B:
1: [  78   -7   37   -3   47 -160  145  102   99  -78   47   29   26  -76
 -146  -16 -202   93  133  221  -17]
2: [ -34  -74   71    6   28   53   22   38  162  -93  269  106   13 -102
   69  -92   18   52  215  218   -8]
3: [  73  168   -2  140  -23   86   54 -118   42  -70  362  138  -71 -262
   60   -8  137  260  182  174 -108]
4: [ 10  76  75  81  87  21  92 -30 158 -45 -28 -14  -4 -38   2 -24 -24 102
 130 -38  17]
5: [-111    0  -14  -27    7  -30 -120   16   26  -26   41   57   34  -36
 -123  -50  -68  -46  -40  187  -15]
6: [  -2  149  -71   84    3  -84  142   12   26   -1 -157  -30   -6  -52
 -106   89    1   87   48  -37   -2]
7: [ -40  100 -151    9   49   80  -43   74   76   42   15   17  -61  -91
    1   87  127  -90   59  -32   26]
8: [ -98   80  -44   20   -2 -100  -23  -12   -6  -19 -118    7   46  -23
 -222    0 -105   47 -129  145  -30]
9: [ 379  -60  -52 -229   -7  -72 -186  694 -258  324  354  168  -47  -38
  256  243 -814 -712   39  321 -116]
10: [  27  117   24  150   -1   51  112   27  -76   49 -150  -43  -66   45
  225   97  -41   26  106 -237    0]
11: [   3  238  -79  128  -95    7  191  103   38  100  -68   40   53 -123
  -59  175 -149   28 -126  112 -113]
12: [-135 -150  175  -24   37   26  -49   -4  213 -120  190   96   90  -13
   -5 -188  -69   15  129  262   11]
13: [   9   -4   29   32   39  156   -2   33  177  -50  361  126  -43 -163
  166  -44  129   28  268  140  -15]
14: [ 204  135 -153   -5   86  -70  255  268  134   67   51   33  -54  -57
   33  126 -219  -44  248  109  -72]
15: [-133   84  -19   57   11    2  -72    1  -63   54 -293  -70   12   77
  -36   57  -76  -89 -156 -144   35]
16: [-132 -141  -20   64  201   57  -71 -208   26 -292 -147 -132 -163  -83
 -145 -144  291  443  -35  -80  173]
17: [-206   10  248  123    1   49  -10 -200  140  -96  -46   32  110   83
   27 -185  -53  128   30   42  -30]
18: [ -49  -15    3    7  -53  -29   72   76  115  -57  214  120   61 -135
  -72  -26  -36   48   95  328  -54]
19: [-155   66   19   76   22  124 -291 -221  -98  -59   74   34  -64  -85
    3  -78  210   72  -67  -51   22]
20: [ -75  -35  -34  -15   63  123 -104   89  119   -3   23  -14  -38 -122
    6   68  172 -123   35  -73  134]
21: [ 31 102  66 151 -39  56 156  34 -14  23  14  31 -16 -23 210  62 -85  70
 130 -50 -56]
22: [  -4  137 -200  191 -176  351  -44  226 -278  269  -97  -60 -193 -199
  523  505  465 -327    8 -630  175]
23: [ -71   53  -23   76  -41   46  -25   51  -93   63 -118  -19  -34   29
  155  104   60 -121   68 -192   45]
24: [  -1   41 -142   -5   64  -39 -222 -108 -177  -91  125   26 -162 -113
  -54  -27  240   86  149  -21   40]
25: [-194  -64  152  -48   93   80 -213  -74  235  -81   80   56  100  -11
 -143 -194  -81  -47  -86  219   18]
26: [-168   -5  107   78  -72  114  107   54  225   -7   71   80  130  -67
   32  -20  -62   10  -40  205  -40]
27: [ 11  91  12  88 -30 -56 157  55  43   6 -55  12  20 -24  22  62 -59  29
 138  -1 -20]
28: [ 104   73  -10   65  -24  -38  107  183 -124   91  -68    4  -46   52
  201  127 -235 -105  129  -80  -39]
29: [  34   34 -104  -28  183  -23  -89   18  -22  -43  -69  -36 -131   66
   20  -53  -55   13  133  -72   22]
30: [-109  -27  371  -11  149 -205  -17 -175  295 -181 -108    2  222  102
 -418 -337 -523  198 -141  389  -74]
31: [  -4  185  -51   71  -37   67   95  133  100  120  -27   44   45  -92
  -11  139 -150  -96  -92   79  -76]
32: [ -67  110   67   98   59  194 -273 -197  -69  -22  135   40  -94 -105
  123  -54  157   49  -15 -117    4]
33: [ 118 -273   42 -106  156  116 -159  219  -54  -94  391  110 -146  -32
  275 -130 -253  -21  172  282   -2]
34: [ -73  100  -87   42  -17  150 -139   73  -44  110    3   24  -52  -63
  139  130  124 -204    1 -153   40]
35: [ 107  103  -97   33   78   23  115  158   37   61  -16   -3  -92    3
  174  102  -46  -75  241 -124    1]
36: [   9   43   77   63   19  141   36    6  231  -45  343  123    3 -184
  120  -36  100   45  241  147  -23]
37: [ -75 -119   73  -29   64  -69   11    4  170 -143   94   40   37  -28
  -88 -133   15   66  197  178   52]
38: [-138  -86    7   42  -11   -6  -73    2  -70  -72 -145  -60  -20  -74
  -98   42   98   50 -113  -35  128]
39: [ -69  -95   -7  -33   96   25  -66  108   75  -30  -87  -44  -31   24
   24    6   30 -116   91  -82  123]
40: [ -70 -119   78   -2   45   23   38   60  169  -93  127   49   21  -14
   70  -86   20    6  227  114   47]
41: [ -54  202  -41   82   24  136   19  -23  206   50   62   43    7 -124
   14   63  152  -35   81  -46  -19]
42: [-177  -88  168   43    6  111 -198 -117   30  -82  121   63   26   -2
   90 -144   44   -3   26   62   31]
43: [-116  129   93  213 -236  146  159   96  -28  139  -89   38  113 -132
  123  229  -86  -41 -245    0  -49]
44: [ 147  216  -70  144  -26  -62  265   79  -37   41  -32   17  -56  -92
   52  145 -124  146  130    1  -93]
45: [-254  128  194  -94  123  -69 -111  -92  470   11  -68  115  309  214
 -350 -321 -499 -160 -147  434 -178]
46: [ 131 -203  -67  -23  123   85   16  272  -41  -60   34  -87 -199 -157
  185  155  128  -32  178 -168  223]
47: [-353  156  100  208  -56  153  217 -290  458 -152  -46   44  187 -159
 -243 -122  267  393 -141  213  -48]
48: [  -5  128  -67   43   67  138  -81   54   31   79   -2    6  -68  -54
  111   84   30 -109   21 -122   12]
49: [-300 -250  293  215   83  303  144 -191  494 -318 -284 -280   38 -437
 -263   77  735  461 -242 -331  501]
50: [-104   -3   22   46   34  -25 -138  -94  -99  -62 -101  -31  -44   28
  -14  -48   62   33   25  -93   59]
51: [-198 -144  130   71   -6   65   -6 -102   84 -176   89   52   37  -36
    7 -164   39  230  -11  215    9]
52: [ 188  386 -379  226 -376  220  241  472 -394  487   20   72 -149 -242
  597  736  188 -472   94 -431  -62]
53: [-131 -118  124   -7   53   15 -286 -199  -61 -175  263  113  -33    5
   27 -268   24  127  120  219  -29]
54: [-129   57   53   74 -141   45  108  116  109   63   57  108  148  -73
  -16   50 -218  -43 -148  297 -109]
55: [-110  160   41  168 -148   98  223   88  118   98  -88   43  124  -95
   26  152 -124   12 -173   97  -86]
56: [-143 -146  154   13   33   70 -167  -93   46 -131  167   62    2   -5
   90 -170   84   30  148   81   57]
57: [-169   95   36  108 -118   16    3   11  -70   79 -190    8   92   41
   -3   76 -130  -64 -197    7  -46]
58: [-126  215  117  127 -186  -21  171   24  149   93   56  159  246  -58
 -133   12 -388   12 -223  429 -245]
59: [ -49   38 -136  -42   43 -121  -31  136  -77   37 -231  -45  -14   52
 -155   67 -163 -101 -102   32   21]
60: [-185   -1  147   56   41  -62  -85 -206  119 -141 -106  -24   78  -27
 -241 -141   58  156  -47   55   60]
61: [ -34   14  -98  -48   69 -129 -121   39  -85  -29 -119  -26  -46    8
 -170    6  -54  -44  -11   32   42]
62: [  40   64  -25   79   -5  -40  209  170    4   55 -166  -32  -10   58
  118  114 -168  -34  113  -81   -9]
63: [-113   36   89  104   -3   30 -121 -117 -134  -27 -125  -24  -28   68
  101  -34    0   31  -12 -155   20]
64: [ 103  376 -462  183 -250  257  106  219 -286  328  267  158 -236 -168
  666  467  551 -330  484 -419  -78]
65: [-208  -61   51   11    1  -53  -20  -72  143 -122  -33   27   87  -14
 -194 -119   41   92  -14  190   28]
66: [ -70   -8  -66  -32  -20 -107  -28   65    2  -41   30   54   31  -68
 -173   -7  -74    1  -17  240  -15]
67: [-164   11   49   39 -109   48  210  240  243  108 -130   39  193   11
   -3  108 -225 -185 -118  165  -29]
68: [  59  167  -59   80  -28 -136  257   98   88   30  -82   11   37  -34
  -74   98 -116   41  163   57  -60]
69: [ -98  -63   22  -71   17  -47 -243  -49  -44  -55  246  140   -5   64
   62 -174   13 -131  264  162  -32]
70: [-146 -156  125  -24   80   32 -116 -108  172 -187  237   87   22  -28
   -5 -240  110  103  219  210   37]
71: [-180   39   77   79  -55  164  -37    8  118   39   17   61   83  -36
   75    4  -29  -65 -111   76  -26]
72: [ 299  -22  -70  -66   -8  -95   -1  438 -302  186  135   68 -127   41
  336  202 -453 -358  234    9  -55]

[-142  -21 -167 -378  217 -153 -227  -98  -51  -14  107   96 -313  101
   27   35  -79   46   52  133   19  -85   15  -11   59  130  -69] | 17
[  -6    6 -112 -330  133  -94  111  -68    2  107   27  -68 -177 -104
   78   11 -171   81    7  123   16  -34   17  -70   57  138  -80] | 64
[ 244  -72 -126   86   99  -38 -152   30  300  -73  222  126   10  -93
   67  377   73   41   56  -20   -2 -157  -22  273  168   50  216] | 6
[  18   -6  140   99  -18  -98   16  188 -133  -83 -146  116  -46  -84
 -140  230   61  -36  154   58 -132  220  160  105  -34   60   52] | 1
[  59  -13   35   -2  -92  -79  186   81  -47  -92 -244   29   14  -91
  -57  -24   78 -133  214 -140  -14  325  178 -122  -24    9  121] | 5
[ 291   12 -306  -59  138 -311   74   23  454 -298  -28  293   86  -22
  181  157    6   90  242  -19   89  122 -101  353   59  113  173] | 66
[ 338 -234  189  369 -133  148  -97  133  -87   78   59   43  -20   47
 -156  379   67   34  -75  -37   -6 -144  177  169  -35  -60  159] | 14
[-169   72 -100 -252  106  -72 -138  -51  -29  -27   33   92 -119   58
   29   70  -99  -21   96   26  -60  102   92 -191   33  126 -122] | 23
[ 446 -299   40  456  -55  112 -212   61  131  -51  170   27    8  -17
   45  181  418  -66  107 -218  151   46  218  151  206  -89  369] | 61
[ -80   15  -72 -371   41 -166  103  -46 -141   75 -262   61 -174   49
    2  -59 -158   57   76  -40  -32   95   29 -172 -142   42 -151] | 26
[ -26   18  -99 -367   86 -179  202  -40  -74   41 -145    4 -185   -6
   32  -52 -259  102   37  135   23   49   13  -56  -84  140 -132] | 33
[ -51   54  -89 -389   61 -155  150  -34  -28  170 -261   -1 -111 -162
   72   29  -66   69   92 -149 -117   58  -46 -157  -48   -3  -82] | 54
[ 246 -126 -252 -125   21  -37   25 -145  278  -84  150   -5  -74   56
  156   14  -66  -16   24 -129  224 -137    8   49  105   32  233] | 34
[-115  103   -3 -215  -34 -105  133   19   41   46 -137  -65  -32 -222
   88  219 -127  -16   59 -161 -148   49   -1  -27   -3   25   56] | 11
[ -63   62  -83 -115 -130   24   23 -116  -26  -69  -85  109   49  320
   54  -15 -347  -19   21 -127   55  163  167 -377 -181   81 -202] | 45
[-248  100 -177 -223  181 -242 -252 -112   50 -237  129  133 -177  188
  263  -23 -123   51  151   82   73  270  107  -25   78  239 -142] | 50
[-236  175   84 -428 -101  -24  348   99 -178  212 -419  -83  -21 -370
 -229  160 -139 -167  110 -176 -345   80   21 -345 -116  -50  -10] | 55
[  77   -2 -173 -184  173  -66 -186    7  200  -10  193  174 -100  -50
  -46  380  -59   46   19   99  -87 -274  -88  188  103   90   82] | 28
[ 291 -398   62   72 -123   42  -88  -43 -208   64 -102  -87 -301  120
  -80 -106  284  -90   30 -281  223  -85  201    8  -12 -188  344] | 71
[ -41  -15  -12 -312  122 -178  249   -8    2  101   36 -303 -282 -422
  178   63  -84   61   -5  112    4  -52  -21  207  175  133  161] | 3
[ -32  162 -104 -442   89  -75  368   66  -15  134 -263   81   26 -235
 -204   32 -206  -33  147  147 -201  110   -6 -304  -58  118 -181] | 12
[-128   92  -21 -172  102 -129  -71   71  -41  -68  -39  156  -88  -16
  -65  227 -109   10  113  121 -146   97   59   11  -13  136  -85] | 27
[ -40   49  -49 -206  -71  -35  144  -61   52   55  -73  -84  -27  -92
  100  127 -215  -11   -4 -164  -39   -7   30 -128  -35   26   29] | 31
[ 349 -352   25   59  -43    2  -50  -45  -80  165  -43 -122 -255  -20
   72    0  242   55  -23 -244  180 -151   99  130   44 -152  279] | 47
[-240  108  125  -93 -122  154  -20   24 -190  114 -112  -80   21 -113
 -107  104   -2 -224  103 -216 -202  237  246 -517   19   -4  -52] | 15
[ -54  104   -7  -24  -48 -136   97   87   69 -170 -177   90   65 -115
   28  125   21 -112  232 -141  -94  334  117  -44   10   56   96] | 8
[ 224 -113  -39  -69  -81   21  179  -31   61  127  -83  -93  -33 -105
   46   87  -45   13   -6 -185   47  -79   48  -40   -3  -53  142] | 9
[-133  183   37 -242 -154  100  432   14 -103  128 -259 -138  134 -200
 -102  -51 -271 -173   93  -91 -152  298  190 -586  -72   73 -149] | 20
[ 114  -54    9 -102 -122  -41   61   72 -142   31 -394  259    7  158
 -253   83  -19  -54  135 -203  -97   90   86 -198 -258 -104  -35] | 67
[ 342 -289  -53  129  132   15 -333   16   80   58  257  103 -209   40
  -21  311  219  100  -30   28   84 -319   30  325  153  -24  226] | 72
[ -32   -6   89   72  -65  -33   38   83  -69 -118  -50  -22  -37  -89
  -26   89   52 -139  154  -52  -24  268  219  -51   55   64  139] | 16
[  88 -327   74  -22 -132  123 -131 -118 -254  100   14 -241 -343   70
  -19 -153  221 -181  -13 -301  212  -71  260 -187   69 -147  319] | 22
[-176   81   26 -109   43  -82 -208   72 -134  -71  -57  239  -89  149
 -140  274 -139    1   80   80 -171   80   98  -53 -108  103 -152] | 62
[-266  193  -37 -417  -30  -58  407  -16  -10    4 -147 -265  -53 -409
   21 -110 -131 -253  181  -67  -99  282  122 -352  124  120  109] | 19
[-322   67  179 -455  -80    4  223   62 -383  334 -425 -244 -223 -431
 -194   18   85 -208  107 -266 -317  104  100 -424  -34 -130   46] | 43
